Below is a small trained network, with its code and all its weights. Each question gives an input and a class and asks what happens when units are switched off, that is, made to give their printed mean instead of their output.

import numpy as np


def w(rows, s, z=0):
    codes = np.array(rows[::2]) - 128.0
    scale = np.full(codes.shape[1], s)
    scale[-1] = z or s
    return codes * scale


def norm(h):
    return h / np.sqrt((h * h).mean(-1, keepdims=True) + 1e-5)


def f(y):
    return y / 2 * (1 + np.tanh(0.7978845608 * (y + 0.044715 * y**3)))


def log_softmax(a):
    a = a - a.max(-1, keepdims=True)
    return a - np.log(np.exp(a).sum(-1, keepdims=True))


def net(x, mask):
    res = np.array(x, float).reshape(1, 2) / 4 @ E
    u = 0
    for l in range(3):
        y = f(norm(res) @ A[l][:, :-1].T + A[l][:, -1])
        res = res + np.where(mask[u : u + 7], y, B[l][:, -1]) @ B[l][:, :-1]
        u += 7
    return log_softmax(norm(res)[-1] @ U[:, :-1].T + U[:, -1])


A, B = {}, {}
E = w([
[117,64,212,164,116,208,175,218],'x0',
[131,52,80,163,2,132,171,98],'x1',
],0.0081)
A[0] = w([
[255,81,148,93,132,75,110,170,123],'L0N0',
[85,120,177,23,156,120,72,136,250],'L0N1',
[142,196,154,126,95,151,182,162,145],'L0N2',
[167,87,106,151,117,133,169,107,213],'L0N3',
[146,66,126,165,165,156,151,166,222],'L0N4',
[108,146,41,168,135,95,106,130,241],'L0N5',
[111,82,179,168,127,90,71,37,124],'L0N6',
],0.0077,0.0013)
B[0] = w([
[148,87,108,185,192,92,128,157,130],'L0N0',
[87,149,95,236,145,181,122,137,249],'L0N1',
[158,156,77,96,132,169,134,120,167],'L0N2',
[66,133,123,200,254,116,79,139,205],'L0N3',
[41,147,114,46,110,114,69,136,255],'L0N4',
[79,95,158,88,154,196,114,142,203],'L0N5',
[85,169,182,116,121,181,122,118,143],'L0N6',
],0.007,0.0038)
A[1] = w([
[136,115,254,124,112,143,214,184,183],'L1N0',
[174,62,83,142,93,103,158,124,2],'L1N1',
[163,77,242,115,129,147,185,188,31],'L1N2',
[199,180,120,8,151,2,107,32,130],'L1N3',
[145,79,89,191,34,76,172,107,182],'L1N4',
[147,195,35,167,120,130,97,75,123],'L1N5',
[98,81,105,134,147,200,107,192,34],'L1N6',
],0.0078,0.00093)
B[1] = w([
[200,165,96,168,41,74,142,67,200],'L1N0',
[84,196,199,132,105,169,216,191,141],'L1N1',
[196,187,120,103,1,100,83,105,188],'L1N2',
[197,99,179,141,43,113,132,161,195],'L1N3',
[124,232,90,189,217,165,169,185,191],'L1N4',
[169,80,159,67,67,157,151,112,201],'L1N5',
[151,93,172,49,156,147,128,70,253],'L1N6',
],0.0095,0.0064)
A[2] = w([
[148,129,107,112,79,88,113,119,22],'L2N0',
[108,197,41,127,154,134,83,150,249],'L2N1',
[201,217,121,166,215,124,190,172,20],'L2N2',
[74,107,121,153,115,112,255,87,127],'L2N3',
[187,141,99,93,51,103,147,115,93],'L2N4',
[141,186,175,87,154,110,146,123,130],'L2N5',
[47,152,109,214,119,165,177,173,9],'L2N6',
],0.01,0.0011)
B[2] = w([
[230,140,149,153,74,126,217,32,175],'L2N0',
[239,144,180,191,98,156,67,101,154],'L2N1',
[142,254,111,193,191,166,49,125,203],'L2N2',
[203,158,176,201,135,166,72,106,162],'L2N3',
[166,118,153,70,92,75,172,199,253],'L2N4',
[99,77,65,214,114,122,150,148,175],'L2N5',
[162,182,106,153,227,122,24,126,188],'L2N6',
],0.0091,0.0082)
U = w([
[208,121,181,84,25,86,152,126,199],'0',
[167,205,148,234,190,150,39,129,119],'1',
[67,49,153,55,173,166,108,93,107],'2',
[73,126,105,190,138,3,157,118,3],'3',
],0.012,0.0045)

Each question gives the input, the list of numbers given to net, and the class t.
The units are the neurons (one row each of A and B). Each row of codes is followed by its name. A weight is (code - 128) times the scale printed after its matrix; where a second scale follows, it is the last column's (A, B and U).
mask holds one flag per neuron, layer by layer. A switched-off neuron (its flag False) gives its mean, the last column of its row in B, instead of its output. The means were averaged over made-up inputs and are rounded, as every weight is.
A unit's drop is (log p(t) with every unit on - log p(t) with that unit switched off) / (log p(t) with every unit on - log p(t) with every unit switched off).
The circuit of an input: a set's keep is (log p(t) with only the set's units on - log p(t) with every unit switched off) / (log p(t) with every unit on - log p(t) with every unit switched off). Starting from the 12 units with the biggest drops (on a tie, the unit counted first), units are removed one at a time, each time the one whose removal leaves the highest keep (on an exact tie, the one counted first), for as long as the keep stays at least 0.8.
circuit, biggest first: the units of the circuit, biggest drop first
k most important neurons: the k neurons with the biggest drops, biggest first
top k neurons in layer l: the k neurons of layer l with the biggest drops, biggest first
drop of u: that unit's drop, to one decimal
input [-8,-6], class 0: circuit, biggest first	[L1N3]
input [7,8], class 1: circuit, biggest first	[L1N4 L2N6]
input [8,-7], class 0: 2 most important neurons	[L1N2 L0N3]
input [-5,-4], class 0: 2 most important neurons	[L0N3 L1N5]
input [-1,-2], class 2: 2 most important neurons	[L1N4 L1N0]
input [5,6], class 1: 3 most important neurons	[L1N4 L0N5 L1N5]
input [3,-2], class 2: 2 most important neurons	[L0N4 L1N6]
input [4,5], class 1: 2 most important neurons	[L0N5 L1N4]
input [-7,-7], class 0: 4 most important neurons	[L1N3 L0N3 L1N5 L1N4]
input [2,-3], class 2: 3 most important neurons	[L1N4 L1N6 L0N1]
input [5,-5], class 0: 2 most important neurons	[L0N3 L1N2]
input [4,-4], class 0: 4 most important neurons	[L0N3 L1N4 L1N0 L2N2]
input [-8,-8], class 0: 4 most important neurons	[L1N3 L0N3 L1N5 L1N4]
input [3,-1], class 2: 2 most important neurons	[L0N4 L0N2]
input [3,4], class 1: circuit, biggest first	[L1N4]
input [-3,1], class 2: top 2 neurons in layer 0	[L0N5 L0N6]
input [-4,-4], class 0: top 4 neurons in layer 1	[L1N4 L1N5 L1N3 L1N6]
input [-6,8], class 1: drop of L1N4	2.0
input [0,-1], class 2: drop of L1N4	0.4
input [3,3], class 2: drop of L0N4	1.1
input [-2,1], class 2: top neuron in layer 0	[L0N5]
